Each row is followed by its class.
-29; 318; 148; -240; 228; -661; 103; -317; -99; 44; -95; 262; -297; -382; 133; 106; 339; -212; -84; 40; -19; 74; -40; 323; -275; 214; 277; 199; 219; 79; 7; -4 => rut
-47; -59; -79; 97; 69; 34; -214; 123; -140; -99; -31; -189; 219; 89; -93; -14; -215; 60; 110; -27; 160; -3; 41; -156; 101; -1; -92; -66; -148; -118; 131; 38 => tel
422; 249; -182; 137; -99; -147; -238; -402; 121; 209; 398; 292; -539; -418; 402; 202; 224; 239; -247; 32; -160; 232; -53; -59; -9; 77; 264; 307; 32; 52; 70; -313 => Tefo
-115; -235; -43; 450; -475; 478; -149; 539; -90; 172; 173; -243; 126; 508; -369; -125; -613; 491; 150; 34; -40; -276; 30; -171; 134; 70; -358; -287; -264; 17; -39; 201 => vov
44; -127; -66; 254; -253; 477; -25; 312; -57; -18; 71; -311; 270; 252; -194; -181; -338; 207; 121; 23; -52; -128; -14; -236; 106; -184; -322; -232; -154; -85; -95; 0 => pebuf
-48; -115; 186; -256; 62; -376; -65; 215; -374; -29; -53; -76; -24; 56; -125; -38; -103; -237; 309; -72; 66; -18; -320; 288; -158; -64; -77; -58; 73; -147; -85; 16 => tad
-279; -156; 51; 273; -1; 178; -201; 123; 63; -48; 79; -139; 234; 248; -202; 24; -381; 405; 8; -10; 120; -182; 138; -322; 162; 121; -29; -46; -225; -42; 101; 322 => vov
-264; -132; 36; 157; -87; 555; -95; 92; 276; -254; -61; -78; 337; 258; -122; -138; -181; 298; -64; 94; 60; -92; 360; -534; 100; 190; -61; -93; -227; 30; 352; 184 => lemil
-270; -143; 68; 41; 9; 549; -108; -6; 35; -439; -40; -160; 313; -22; -144; -220; -105; 112; 184; 48; -31; 31; 357; -452; 36; 33; -160; -82; -228; -78; 298; 58 => Tefo
-75; -140; -68; 444; -470; 112; -183; 445; -152; 347; 271; -41; -119; 382; -268; 20; -535; 560; 100; 3; -25; -309; -117; 82; 53; 118; -228; -132; -197; 73; -175; 298 => tel
-211; 113; 4; 109; 137; -10; -181; -358; 11; -212; 58; 18; 54; -380; 64; 32; -4; 202; 2; 33; 11; 43; 243; -218; 18; 116; 132; 187; -126; -20; 142; 131 => pebuf
-318; -124; 356; -139; 216; -236; -6; 90; -76; -141; 109; 149; -177; 15; -207; -25; 54; -34; 124; -2; -25; -32; -11; 76; -144; 221; 138; 21; 28; 51; 57; 193 => Tefo
-527; 171; 513; -119; 378; -611; -7; -248; 38; -52; 160; 423; -340; -222; -85; 97; 225; 251; -108; 36; -2; -84; 51; 27; -258; 457; 480; 264; 87; 160; 70; 429 => fep
159; -109; 115; -33; -158; 27; 358; 438; 157; 225; -127; -184; 69; 568; -151; -40; -83; -235; -16; 122; 87; -59; -195; 64; 50; -82; -114; -385; 59; 117; -132; -130 => netef
-86; 99; 13; 361; -105; 317; -3; -343; 388; 103; 285; 30; 24; -83; 65; 97; -153; 668; -255; 80; -99; -87; 239; -512; 158; 95; 130; 78; -169; 74; -40; 143 => Los
218; -171; -84; -47; -57; 266; 81; 488; -87; -32; -181; -290; 216; 403; -139; -172; -54; -384; 141; 49; 105; 136; -20; -25; 120; -150; -272; -356; -73; -40; 140; -327 => Tefo
352; 103; -61; 256; -252; -139; 162; -47; 325; 467; 215; 40; -295; 217; 154; 305; -21; 174; -265; 95; 16; -26; -197; 29; 123; -51; 129; -12; 36; 190; -215; -94 => lemil
-19; 6; -139; 326; -25; -145; -391; 14; -311; 103; 140; -201; 22; -136; 2; 111; -313; 243; 124; -90; 90; -47; -69; -35; 146; -77; -108; 153; -220; -154; 8; 82 => netef
211; 156; -70; -48; 143; 244; 151; -295; 390; -75; -151; 5; 141; -62; 247; -2; 334; -143; -271; 135; 51; 297; 286; -363; 175; 40; 150; -40; 1; 71; 312; -374 => lemil
-230; -83; 265; -125; 207; -118; 181; 189; 200; -73; -240; -34; 109; 329; -111; 3; 78; -270; -58; 105; 204; 1; 140; -43; 48; 248; 86; -132; -35; 165; 197; 74 => tel
62; -112; -169; 87; -10; 373; -121; 42; 78; -124; -141; -188; 262; 138; 70; -16; -29; -83; 37; 9; 145; 205; 290; -311; 259; 40; -139; -111; -219; -46; 352; -218 => tad
584; 145; -197; -11; -122; -66; 179; 0; 118; 269; -120; -70; -84; 94; 287; 106; 248; -339; -187; 43; 25; 230; -181; 87; 108; -199; 2; -89; 140; 24; -50; -494 => fep
-206; -244; 195; 80; -298; 119; 72; 563; -227; 77; 67; -122; 63; 485; -477; -200; -420; 129; 260; 36; -58; -293; -147; 144; -111; 49; -286; -358; -55; 24; -170; 270 => lemil
-48; -123; 232; -307; 115; 353; 230; 124; 123; -311; -258; -112; 271; 161; -55; -258; 172; -304; 109; 77; -29; 133; 118; -271; -69; -36; -105; -193; 31; -74; 278; -222 => fep
540; 304; -267; -160; -17; -265; 71; -46; -223; 115; -173; -63; -129; -260; 292; -23; 307; -441; -75; 30; -48; 259; -170; 266; -107; -152; -56; 28; 204; -62; -17; -550 => tad
-378; 48; 291; -184; 369; 8; 237; -119; 54; -339; -135; -22; 220; -112; -195; -159; 116; -72; 55; 74; -23; -18; 191; -178; -101; 92; 111; -74; 22; -10; 6; 136 => tel
17; 188; 228; -82; 110; -215; 267; -311; 395; 194; 44; 182; -225; -41; 183; 169; 202; 111; -298; 106; -56; -1; -67; -75; -43; 84; 329; 143; 143; 130; -86; -29 => vov
476; 297; 115; -207; -77; -504; 437; -213; 205; 390; 62; 111; -385; -64; 305; 212; 289; -207; -225; 94; -121; 38; -519; 274; -223; -261; 225; 55; 381; 53; -387; -261 => netef
42; 34; 41; 75; -201; -124; 21; 258; -125; 173; 23; -30; -119; 145; -96; -59; -152; 60; 50; 45; -8; -114; -131; 161; -104; 63; -99; -99; 25; 54; -109; 40 => las
-455; -148; 222; 79; -41; 97; -33; 276; -122; -124; -42; -2; 145; 208; -348; -144; -217; 141; 167; 10; -5; -204; 161; -38; -76; 263; -107; -158; -136; 23; 81; 359 => pebuf
191; 292; 18; -42; 14; -652; 121; -190; -113; 332; 86; 194; -342; -213; 131; 139; 135; 6; -107; 19; -43; -27; -300; 400; -197; 48; 197; 103; 236; 54; -298; -6 => Tefo
542; 87; -242; 30; -108; -47; 44; -32; 57; 253; -53; -83; -108; 60; 242; 85; 133; -270; -129; 25; 46; 234; -110; 87; 150; -177; -44; -52; 51; 11; 52; -484 => vov
50; 37; -4; 143; -24; -43; -213; -87; -24; 72; 321; 176; -291; -155; 73; 91; 9; 287; -67; -15; -103; 52; -44; -52; -29; 119; 130; 192; -30; 3; 56; 23 => lemil
-52; -126; -86; 320; -462; 734; -62; 214; 188; -22; 95; -75; 115; 284; -124; -178; -295; 399; -29; 105; -158; -129; 294; -352; 94; 141; -244; -170; -210; 74; 171; 45 => vov
-297; -236; 215; 163; -198; 532; 184; 374; 143; -134; 36; -213; 299; 420; -393; -227; -350; 310; 134; 101; -85; -274; 95; -339; 19; -17; -229; -331; -153; 29; -116; 240 => Tefo
336; -49; -134; 246; -247; 56; -37; 419; -49; 320; 106; -255; 48; 414; -82; 17; -330; 85; -81; 22; 44; -109; -274; 18; 125; -215; -200; -204; -20; -46; -154; -82 => rut
-20; 172; 109; -391; 520; -684; 43; -135; -195; -194; -246; 20; 24; -243; 47; 37; 308; -557; 21; 11; 213; 149; -77; 274; -163; 36; 245; 76; 184; -43; 88; -60 => pebuf
-56; 72; 314; -269; 205; -273; 422; 14; -22; -105; -138; -31; 39; 1; -182; -166; 166; -307; 49; 62; -65; -59; -179; 158; -241; -139; 49; -164; 244; 14; -270; 16 => las
161; 184; -188; -77; 58; -27; -66; -202; -120; -114; -196; 33; -23; -327; 222; -18; 310; -258; -25; 18; -19; 257; 206; 40; -56; 88; -1; 132; 21; -29; 298; -312 => Los
131; 211; 62; -111; 138; -167; 130; -204; 23; -101; -35; 4; -26; -264; 107; -30; 240; -135; -92; 88; -63; 99; -13; -36; -118; -59; 118; 86; 119; 3; 4; -176 => lemil
113; -165; -188; 408; -371; 364; -90; 288; 111; 215; 208; -236; 147; 392; -121; 65; -482; 453; 21; 39; 51; -184; -56; -264; 208; -114; -206; -206; -220; -22; -98; 105 => netef
142; -137; -15; -125; 54; 65; 96; 397; -116; -71; -255; -287; 201; 307; -112; -138; -21; -489; 131; 36; 151; 139; 5; 45; 91; -105; -220; -271; -39; -20; 153; -294 => tad
-6; 210; -40; -192; 425; -578; -113; -252; -175; -146; -133; 6; -26; -346; 175; 150; 203; -304; -11; -17; 198; 152; -9; 157; -74; 62; 236; 246; 76; -79; 142; -40 => tel
469; 51; -445; 274; -218; 148; -456; -112; -146; 166; 307; 38; -351; -268; 323; 133; 25; 109; -74; -63; -92; 230; -29; 14; 128; -84; -67; 260; -121; -55; 165; -367 => Los
-337; 68; 168; 137; -25; -230; 12; -57; 99; 158; 166; 201; -245; 31; -156; 81; -133; 421; -111; 92; -1; -192; 91; 38; -68; 364; 210; 67; -51; 210; -83; 362 => las
-54; 84; 36; -195; 347; -243; -23; -154; 13; -194; -235; 10; 116; -167; 115; 24; 282; -311; -15; 30; 200; 229; 204; -50; 54; 175; 164; 56; -5; 23; 300; -176 => tad
66; -322; -158; 550; -460; 235; -406; 546; -92; 414; 235; -287; 62; 589; -222; 87; -703; 467; 99; -61; 202; -218; -109; -104; 365; -11; -349; -204; -370; 25; -24; 166 => las
-292; -133; 50; 133; -135; 467; -41; 222; -37; -197; -73; -127; 264; 192; -276; -190; -206; 204; 154; 66; -41; -92; 303; -251; 35; 188; -199; -180; -173; -13; 234; 116 => lemil
180; 208; 2; -352; 351; -179; 33; -378; 32; -231; -253; 18; 43; -361; 342; 15; 440; -489; -52; 30; 74; 355; 106; -65; -46; -26; 145; 144; 100; -95; 313; -384 => tel
-265; 83; 281; -109; 223; -446; -92; -310; 33; 26; 42; 143; -151; -181; 86; 129; -8; 129; -47; -15; 95; -9; -42; 7; -68; 192; 281; 237; 22; -4; 48; 239 => las
575; 238; -236; 116; -23; -322; -128; -89; -87; 299; 196; 50; -420; -249; 368; 179; 202; -125; -231; -26; -77; 241; -259; 200; 9; -117; 97; 256; 145; -21; -30; -419 => tad
301; -17; -166; 313; -140; -256; -189; 169; -71; 416; 197; -150; -125; 234; 43; 246; -259; 132; -31; -12; 188; -3; -220; 134; 248; -101; -26; -32; -116; 12; -111; -57 => Tefo
48; 53; -116; -49; 148; 81; -258; -7; -131; -250; -174; -184; 196; -115; 108; -30; 33; -183; 62; 21; 143; 191; 164; -170; 56; 23; -35; 107; -96; -143; 417; -185 => lemil
135; -86; -103; 401; -281; -8; -191; 236; 5; 372; 295; -126; -68; 334; -112; 138; -511; 466; -61; -16; 61; -215; -219; -45; 145; -62; -86; -56; -148; -16; -194; 199 => rut
60; -163; -108; 41; -108; 303; -315; 240; -245; -97; -43; -255; 203; 114; -23; -106; -250; -35; 242; -85; 68; 81; -17; -159; 124; -126; -281; -78; -197; -215; 183; -160 => tad
416; 445; -115; -49; 37; -23; 377; -690; 477; 100; 16; 193; -178; -404; 458; 88; 514; -50; -488; 197; -214; 244; 117; -163; -26; -81; 331; 154; 211; 104; -24; -400 => Tefo
-53; -347; -215; 645; -493; 634; -530; 526; -142; 105; 297; -448; 309; 516; -248; 35; -846; 722; 224; -92; 120; -232; 9; -452; 339; -79; -424; -119; -462; -196; 105; 263 => Tefo
106; 47; 208; -268; 11; -144; 220; 25; 39; -28; -89; -55; 36; 72; 39; -52; 85; -230; 83; 73; 13; 60; -201; 0; -161; -54; 10; -128; 140; -52; 1; -152 => tel
-143; 44; 52; 39; 1; -78; -67; 38; -114; 29; -7; 61; -61; -20; -110; -47; -72; 84; 21; 21; -27; -51; 91; 81; -63; 189; -7; 4; -35; 27; 66; 109 => rut
182; 142; 59; -358; 363; -308; 92; -39; -167; -193; -174; 102; -169; -290; 156; -105; 470; -596; 1; 12; -40; 318; -28; 192; -204; 21; 113; 89; 201; -50; 217; -386 => rut
-69; -34; -115; 301; -100; 185; -408; -205; 21; 3; 359; 157; -248; -218; 122; 129; -92; 508; -62; -21; -92; 68; 207; -254; 119; 210; 96; 286; -232; -1; 249; 77 => netef
132; 295; 68; -272; 410; -536; -8; -405; -83; -86; -7; 281; -382; -531; 306; 123; 568; -373; -160; 3; -69; 316; -32; 221; -174; 127; 374; 351; 234; 6; 149; -268 => lemil
492; -41; -336; 109; -172; 267; -52; 262; -324; 4; -42; -365; 139; 28; 73; -97; -86; -291; 178; -69; -81; 157; -188; -17; 90; -442; -379; -188; -55; -254; -103; -471 => vov
23; -176; -79; 243; -192; 296; -213; 411; -112; 13; 24; -347; 324; 405; -206; -69; -445; 168; 138; -14; 142; -104; -27; -232; 166; -77; -272; -233; -196; -139; 111; 64 => pebuf
-137; 89; 357; -450; 377; -491; 202; -107; -48; -114; -168; 92; -72; -133; 0; -11; 268; -388; 53; 28; 49; 58; -152; 185; -242; 60; 225; 29; 215; -14; -25; -34 => Los
109; -193; -209; 193; -144; 143; -296; 363; -321; -21; 57; -309; 201; 197; -192; -44; -410; 104; 293; -75; 123; -64; -125; -29; 94; -179; -308; -159; -168; -185; 2; -8 => tad
-325; -23; 209; 67; 64; 99; 75; -41; 91; -155; 99; -14; 77; -10; -203; -48; -90; 283; 45; 49; -30; -148; 114; -226; -43; 80; 56; -39; -81; 58; -117; 271 => las
-519; -345; 509; -112; 202; -33; 378; 526; 69; -73; -278; -161; 287; 700; -482; -123; -167; -208; 107; 49; 157; -191; 20; -15; 32; 181; -66; -394; -36; 105; -44; 373 => fep
-185; -36; 204; -237; 275; 432; 160; -20; 199; -481; -179; 91; 89; -43; -66; -248; 358; -211; -53; 105; -135; 203; 403; -344; -87; 171; 83; -41; -3; 46; 369; -164 => vov
-300; 232; 412; -768; 826; -505; 400; -376; 28; -551; -373; 467; -166; -534; 41; -277; 899; -796; -79; 90; -98; 272; 231; 279; -441; 257; 450; 135; 391; 123; 206; -152 => tad
